Below are the code and all the weights of a small trained network. Each question names an input and a class and asks about switching units off, where a switched-off unit gives its printed mean instead of its output.

import numpy as np


def w(rows, s, z=0):
    codes = np.array(rows[::2]) - 128.0
    scale = np.full(codes.shape[1], s)
    scale[-1] = z or s
    return codes * scale


def f(y):
    return y / 2 * (1 + np.tanh(0.7978845608 * (y + 0.044715 * y**3)))


def log_softmax(a):
    a = a - a.max(-1, keepdims=True)
    return a - np.log(np.exp(a).sum(-1, keepdims=True))


def net(x, mask):
    res = np.array(x, float).reshape(1, 5) / 4 @ E
    y = f(res @ A[0][:, :-1].T + A[0][:, -1])
    res = res + np.where(mask, y, B[0][:, -1]) @ B[0][:, :-1]
    return log_softmax(res[-1] @ U[:, :-1].T + U[:, -1])


A, B = {}, {}
E = w([
[162,143,131,145,149,131,89],'x0',
[72,114,114,104,82,121,185],'x1',
[2,51,39,62,72,135,69],'x2',
[131,150,129,109,209,154,90],'x3',
[193,89,89,57,172,81,187],'x4',
],0.012)
A[0] = w([
[245,189,245,104,139,124,141,254],'N1',
[24,47,125,104,240,158,66,97],'N2',
[80,12,2,163,117,157,107,6],'N3',
[61,79,157,239,148,196,133,50],'N4',
[94,182,218,125,60,242,67,115],'N5',
[136,31,86,160,91,86,64,69],'N6',
],0.007,0.0046)
B[0] = w([
[121,97,135,33,93,206,113,251],'N1',
[127,168,195,43,144,146,183,173],'N2',
[215,136,142,116,87,149,119,175],'N3',
[254,133,64,121,168,147,158,151],'N4',
[113,61,89,21,147,72,233,181],'N5',
[176,179,200,104,118,208,157,151],'N6',
],0.011,0.015)
U = w([
[203,83,62,111,169,89,141,57],'0',
[135,182,191,131,101,167,127,2],'1',
[134,139,133,127,136,130,115,240],'2',
[116,101,123,126,130,140,98,225],'3',
[113,73,158,117,130,110,90,199],'4',
[110,156,116,160,137,107,79,113],'5',
[110,178,70,217,178,101,69,37],'6',
[137,134,147,248,201,63,69,24],'7',
],0.013,0.0072)

Each question gives the input, the list of numbers given to net, and the class t.
The units are the neurons (one row each of A and B). Each row of codes is followed by its name. A weight is (code - 128) times the scale printed after its matrix; where a second scale follows, it is the last column's (A, B and U).
mask holds one flag per neuron, in row order. A switched-off neuron (its flag False) gives its mean, the last column of its row in B, instead of its output. The means were averaged over made-up inputs and are rounded, as every weight is.
A unit's drop is (log p(t) with every unit on - log p(t) with that unit switched off) / (log p(t) with every unit on - log p(t) with every unit switched off).
The circuit of an input: a set's keep is (log p(t) with only the set's units on - log p(t) with every unit switched off) / (log p(t) with every unit on - log p(t) with every unit switched off). Starting from all 6 units, units are removed one at a time, each time the one whose removal leaves the highest keep (on an exact tie, the one counted first), for as long as the keep stays at least 0.8.
units of the circuit, in order: the units of the circuit, biggest drop first
most important unit: the unit with the biggest drop
k most important neurons: the k neurons with the biggest drops, biggest first
input [-2,6,4,-6,5], class 2: 2 most important neurons => [N5; N6]
input [5,-3,6,-7,-8], class 0: units of the circuit, in order => [N5; N4]
input [1,-6,2,6,3], class 2: units of the circuit, in order => [N5; N2]
input [2,8,-7,0,3], class 3: 2 most important neurons => [N2; N6]
input [5,1,-5,4,3], class 1: units of the circuit, in order => [N5]
input [0,-1,-5,-6,-8], class 0: units of the circuit, in order => [N5; N4]
input [-7,-5,-3,-5,6], class 4: 2 most important neurons => [N4; N5]
input [6,-5,2,8,4], class 2: 2 most important neurons => [N5; N2]
input [-1,4,6,5,-7], class 0: 2 most important neurons => [N5; N4]
input [-8,-2,-6,-3,-3], class 4: units of the circuit, in order => [N6; N2; N3]
input [3,-6,8,-2,5], class 1: 2 most important neurons => [N6; N2]
input [5,7,-4,-8,5], class 2: 3 most important neurons => [N5; N4; N3]
input [5,-6,-4,4,2], class 3: 4 most important neurons => [N1; N2; N6; N3]
input [3,-6,7,-5,3], class 1: most important unit => N6
input [3,-8,-2,3,5], class 3: units of the circuit, in order => [N1; N5; N4]
input [5,-5,7,-1,-3], class 1: units of the circuit, in order => [N6; N2]
input [-1,-1,1,3,-4], class 0: units of the circuit, in order => [N5; N1]
input [-7,-3,-5,-5,2], class 4: units of the circuit, in order => [N6; N4; N1]
input [-2,3,-8,3,5], class 1: 3 most important neurons => [N1; N5; N4]
input [-4,-6,-7,1,5], class 1: units of the circuit, in order => [N1]
input [-8,-4,-2,2,6], class 4: 2 most important neurons => [N4; N5]
input [8,7,-4,-2,-6], class 4: 2 most important neurons => [N5; N3]
input [-6,-8,-6,5,-4], class 3: units of the circuit, in order => [N1; N2; N5; N6]
input [-2,2,0,5,-8], class 0: units of the circuit, in order => [N5; N4]
input [-2,-3,7,-4,-6], class 1: 3 most important neurons => [N6; N2; N3]
input [-7,6,-1,-3,-8], class 0: units of the circuit, in order => [N4; N5]
input [-1,8,-3,6,5], class 3: most important unit => N5
input [-6,-4,-5,0,-5], class 4: 2 most important neurons => [N5; N1]
